Where the symbols take the items:
ε: jf->sq, mp->hl, ng->fb, qs->tl, pf->qn, tp->mc, fg->tp, ll->bz, qh->sc, nc->th, th->zl, sf->hb, mb->zn, hs->gd, rn->cf, cq->tg, gr->fc, zc->qj, sd->mr, mf->dz, jb->rn, cf->pn, zz->tn, cr->sf, bh->qh, gd->gl, gq->jf, tn->bs, hf->gj, mc->cj, mq->gq, cj->qr, mr->rp, bz->cq, dz->jc, tl->pf, jc->hs, rp->cl, rr->sd, hb->fj, fj->gr, hg->zz, qr->bh, qj->rm, gj->rr, sq->nr, zl->ng, jj->ll, nr->jj, sm->hg, zn->hf, tg->fg, fb->mq, gl->mp, qn->mb, fc->sm, rm->cr, bs->qs, hl->nc, sc->mf, cl->jb, pn->zc
ξ: jf->qs, mp->hb, ng->hg, qs->mc, pf->qr, tp->sd, fg->rr, ll->mb, qh->rn, nc->gr, th->fc, sf->jf, mb->qh, hs->rm, rn->nc, cq->hf, gr->jj, zc->ng, sd->hs, mf->pn, jb->hl, cf->th, zz->tg, cr->gq, bh->jb, gd->cr, gq->bs, tn->fg, hf->mf, mc->mr, mq->tn, cj->rp, mr->gd, bz->zn, dz->zc, tl->cj, jc->qj, rp->gl, rr->jc, hb->sq, fj->nr, hg->cq, qr->cl, qj->fb, gj->dz, sq->tl, zl->sm, jj->qn, nr->pf, sm->bz, zn->sc, tg->gj, fb->zz, gl->sf, qn->bh, fc->ll, rm->mq, bs->tp, hl->fj, sc->cf, cl->mp, pn->zl
δ: jf->tl, mp->fj, ng->zz, qs->cj, pf->bh, tp->mr, fg->sd, ll->zn, qh->cf, nc->fc, th->sm, sf->sq, mb->sc, hs->cr, rn->th, cq->gj, gr->ll, zc->fb, sd->gd, mf->zc, jb->nc, cf->zl, zz->fg, cr->jf, bh->rn, gd->sf, gq->qs, tn->tp, hf->dz, mc->rp, mq->bs, cj->cl, mr->gl, bz->hf, dz->qj, tl->qr, jc->rm, rp->mp, rr->hs, hb->nr, fj->jj, hg->tg, qr->jb, qj->mq, gj->jc, sq->pf, zl->hg, jj->mb, nr->qn, sm->cq, zn->mf, tg->rr, fb->tn, gl->hb, qn->qh, fc->bz, rm->gq, bs->mc, hl->gr, sc->pn, cl->hl, pn->ng
γ: jf->sf, mp->cl, ng->zc, qs->jf, pf->nr, tp->bs, fg->tn, ll->fc, qh->mb, nc->rn, th->cf, sf->gl, mb->ll, hs->sd, rn->qh, cq->hg, gr->nc, zc->dz, sd->tp, mf->hf, jb->bh, cf->sc, zz->fb, cr->gd, bh->qn, gd->mr, gq->cr, tn->mq, hf->cq, mc->qs, mq->rm, cj->tl, mr->mc, bz->sm, dz->gj, tl->sq, jc->rr, rp->cj, rr->fg, hb->mp, fj->hl, hg->ng, qr->pf, qj->jc, gj->tg, sq->hb, zl->pn, jj->gr, nr->fj, sm->zl, zn->bz, tg->zz, fb->qj, gl->rp, qn->jj, fc->th, rm->hs, bs->gq, hl->jb, sc->zn, cl->qr, pn->mf
τ: jf->hb, mp->jb, ng->qj, qs->sq, pf->jj, tp->qs, fg->bs, ll->sm, qh->zn, nc->cf, th->pn, sf->mp, mb->bz, hs->mr, rn->sc, cq->zz, gr->th, zc->jc, sd->mc, mf->gj, jb->qh, cf->mf, zz->mq, cr->gl, bh->mb, gd->rp, gq->sf, tn->gq, hf->tg, mc->tl, mq->cr, cj->pf, mr->cj, bz->hg, dz->rr, tl->nr, jc->sd, rp->qr, rr->tp, hb->hl, fj->nc, hg->fb, qr->qn, qj->hs, gj->fg, sq->fj, zl->zc, jj->fc, nr->gr, sm->ng, zn->cq, tg->tn, fb->rm, gl->cl, qn->ll, fc->zl, rm->gd, bs->jf, hl->rn, sc->hf, cl->bh, pn->dz

In the rows, 416 stands for zero.

The rows follow the links: the fewer symbols apart two items are, the more alike their rows tend to be.

Each row is also shifted at random along 2 hidden directions that mean nothing.

Some items, each with a row of numbers:
pf -> [516,250,228,398,336,546,151,338,550,280,421,457,357,578,265,422,448,493,318,398,410,544,401,649,349,375,335,481,492,226,495,416,546,245,309,465,580,296,396]
fg -> [475,406,525,376,418,482,521,483,266,502,449,406,313,359,279,417,574,366,313,308,451,452,433,453,410,493,549,284,352,177,293,447,498,496,545,351,383,359,548]
qj -> [451,558,451,303,430,456,551,553,245,560,446,367,441,294,379,448,448,424,345,456,355,412,318,271,410,464,464,199,314,441,214,387,513,586,555,324,504,397,550]
mq -> [483,520,418,622,454,349,634,495,411,441,462,392,483,332,306,215,519,342,416,357,457,335,296,348,378,456,481,206,342,423,330,467,444,606,608,352,325,469,582]
gq -> [364,651,624,496,550,337,611,459,475,500,420,392,624,228,505,331,438,288,430,511,487,275,504,152,518,329,532,233,283,643,230,466,481,697,409,269,395,595,395]
nr -> [530,306,277,348,393,523,182,390,501,279,359,474,336,554,445,492,416,464,280,449,431,585,433,656,490,422,432,460,475,296,467,402,560,370,303,427,586,321,273]
bh -> [509,242,264,484,406,507,189,383,323,285,423,337,218,475,494,612,556,432,385,578,479,469,528,600,523,516,512,568,489,193,523,363,499,354,352,494,533,378,238]
nc -> [375,393,161,676,327,403,469,391,515,472,512,337,327,425,360,550,457,596,560,591,452,335,453,418,378,303,310,473,428,377,532,360,478,418,477,474,438,368,401]
cr -> [351,389,537,586,413,433,493,337,522,434,449,374,488,362,179,241,498,291,396,341,516,253,529,303,316,313,488,377,371,255,372,477,412,408,336,392,346,524,519]
qr -> [452,444,230,401,379,457,256,407,645,325,401,484,546,535,393,383,338,530,349,487,352,532,291,496,408,306,301,354,430,507,387,411,548,424,340,392,623,373,386]
mb -> [320,334,442,443,385,449,486,372,378,441,425,458,190,500,464,727,437,523,486,435,529,493,666,594,539,335,446,574,446,253,585,427,430,364,410,441,258,259,246]
ll -> [329,361,371,536,363,364,523,360,414,444,440,444,259,505,439,565,429,545,553,401,506,431,532,543,496,336,388,551,456,352,624,425,364,362,437,481,243,310,321]
bz -> [287,434,386,351,384,347,453,394,332,490,402,397,394,388,589,563,300,480,578,447,390,364,459,345,411,405,307,565,461,546,529,358,234,321,425,486,309,424,361]
fj -> [545,335,126,579,359,456,258,391,587,243,458,433,430,576,338,310,434,489,410,481,398,484,230,602,361,433,300,422,486,391,506,410,505,394,419,479,540,369,419]
jf -> [417,395,660,301,489,442,363,321,591,315,327,511,502,483,442,300,378,280,344,270,486,480,527,511,525,344,543,451,397,415,389,503,440,386,242,366,330,497,307]
pn -> [276,543,330,332,349,277,559,447,418,537,438,449,572,408,447,412,186,566,591,379,275,404,223,276,273,340,162,391,457,665,468,366,288,381,499,473,386,366,591]
sm -> [269,350,277,452,306,344,455,371,370,502,433,361,394,437,358,442,333,513,596,349,366,301,375,349,238,392,222,571,511,470,579,393,221,190,437,556,337,385,517]
qh -> [361,468,341,530,400,339,620,422,468,501,451,431,366,447,501,614,354,590,564,558,463,429,536,407,526,255,336,456,387,485,498,392,475,504,473,405,351,337,295]
tn -> [478,480,501,505,444,422,617,505,357,463,467,409,425,354,288,306,540,379,365,349,453,416,373,380,450,476,510,217,353,321,317,453,465,554,584,338,348,427,547]
fc -> [338,295,419,493,388,373,469,364,370,412,430,449,218,507,460,566,412,511,550,371,502,440,585,580,497,402,420,614,481,300,634,437,327,330,418,498,213,308,307]
tp -> [442,553,593,530,539,365,582,478,390,453,412,372,488,258,444,312,521,266,434,502,481,295,489,244,494,443,597,269,305,528,266,425,418,633,467,331,361,585,389]
cq -> [387,367,417,193,371,416,383,454,309,473,402,485,373,485,416,469,301,515,430,238,321,534,335,467,352,483,302,497,493,370,473,396,335,242,462,465,359,265,544]
sd -> [456,397,501,618,455,409,509,437,404,410,452,337,406,312,302,224,574,265,404,370,496,290,456,350,372,489,565,330,366,309,364,459,404,474,469,389,300,549,497]

Where do the symbols, taken in turn from left to right, take each start?
Answer with the item's name.
[465,441,528,568,472,396,574,462,353,417,454,376,392,332,314,294,575,293,372,364,477,352,403,396,454,515,564,286,366,318,321,469,430,531,537,380,318,478,504]
γ ξ δ -> gq
[342,382,347,502,374,436,487,401,403,479,455,408,237,429,452,739,460,549,482,543,531,414,612,490,536,297,406,533,426,286,512,374,492,436,406,419,400,311,256]
γ τ ξ -> sc
[374,524,588,435,448,377,520,366,690,413,372,482,639,424,344,217,367,345,405,355,470,379,424,350,438,253,457,345,354,533,345,500,470,481,345,313,332,504,470]
γ ξ -> mc
[337,407,653,367,466,472,446,367,508,447,396,419,438,363,280,368,473,280,338,328,532,338,625,357,450,291,562,421,358,268,362,482,472,405,280,334,344,498,398]
ε τ δ -> hl
[347,517,425,479,478,227,587,442,413,460,411,484,392,439,656,528,307,501,613,495,444,416,468,399,612,375,378,464,400,692,550,430,323,510,470,431,239,406,282]
ε ξ γ -> zl
[307,403,457,394,438,320,459,396,296,469,411,416,356,389,601,569,293,466,576,470,386,359,513,353,479,415,358,582,439,570,556,388,237,366,430,497,277,431,308]
γ δ -> hf
[556,316,200,543,397,449,242,403,491,264,420,397,339,516,461,432,498,467,379,535,424,497,348,592,481,480,403,443,471,365,496,390,505,407,393,472,541,395,298]
γ τ τ -> zn
[443,396,157,658,366,393,394,425,456,396,484,304,336,410,452,544,494,492,509,639,469,352,417,407,424,386,362,468,422,396,488,341,493,462,437,451,529,427,323]
ε τ -> sm
[534,411,215,535,448,393,273,407,440,295,417,384,380,474,578,461,456,454,421,628,420,465,388,527,525,469,430,428,422,483,460,385,524,508,422,432,546,453,257]
ε ε -> cf
[385,373,641,329,468,461,383,304,572,341,365,503,481,467,342,326,389,285,319,241,511,450,585,495,507,301,528,462,410,329,424,507,438,360,235,357,306,448,344]
δ δ τ -> bh
[276,463,359,320,347,319,509,416,378,541,428,414,482,418,488,492,226,540,585,403,318,383,339,307,334,340,217,487,461,597,497,374,253,316,450,436,361,395,508]
γ δ -> ng
[465,388,158,488,322,467,219,361,681,335,447,414,595,536,260,253,364,492,369,445,358,446,237,471,256,297,220,364,450,441,440,427,533,316,328,446,626,393,510]
ξ γ ξ -> mp
[316,278,386,462,362,362,391,358,360,403,414,391,253,457,481,518,419,441,588,363,457,354,528,475,426,462,372,652,522,361,633,405,239,241,408,543,218,371,376]
γ γ -> bz
[471,494,628,428,546,389,564,490,310,424,412,411,382,266,486,398,557,253,353,436,490,396,526,358,568,496,649,295,298,414,305,449,466,642,463,317,325,513,381]
γ ε -> mr
[323,496,445,421,455,239,547,430,327,435,400,480,377,422,716,588,310,491,570,499,439,410,492,414,639,410,392,516,417,680,518,404,312,498,470,430,227,414,237]
ξ δ ξ -> bz
[448,433,271,397,391,465,241,370,672,350,399,459,603,483,369,330,317,460,367,498,346,457,276,392,330,318,295,349,419,551,349,405,521,397,299,388,664,432,418]
τ ξ δ -> gr
[463,470,392,522,366,444,573,519,354,519,490,379,433,353,207,318,503,432,360,339,379,373,264,341,281,447,423,242,343,316,293,419,479,516,592,361,429,374,652]
ε γ ξ -> sd
[411,372,265,531,388,451,381,416,373,449,487,353,246,397,448,686,477,534,459,631,503,388,600,480,498,360,445,524,424,292,471,331,513,467,395,422,495,376,243]
γ ξ ε -> fc
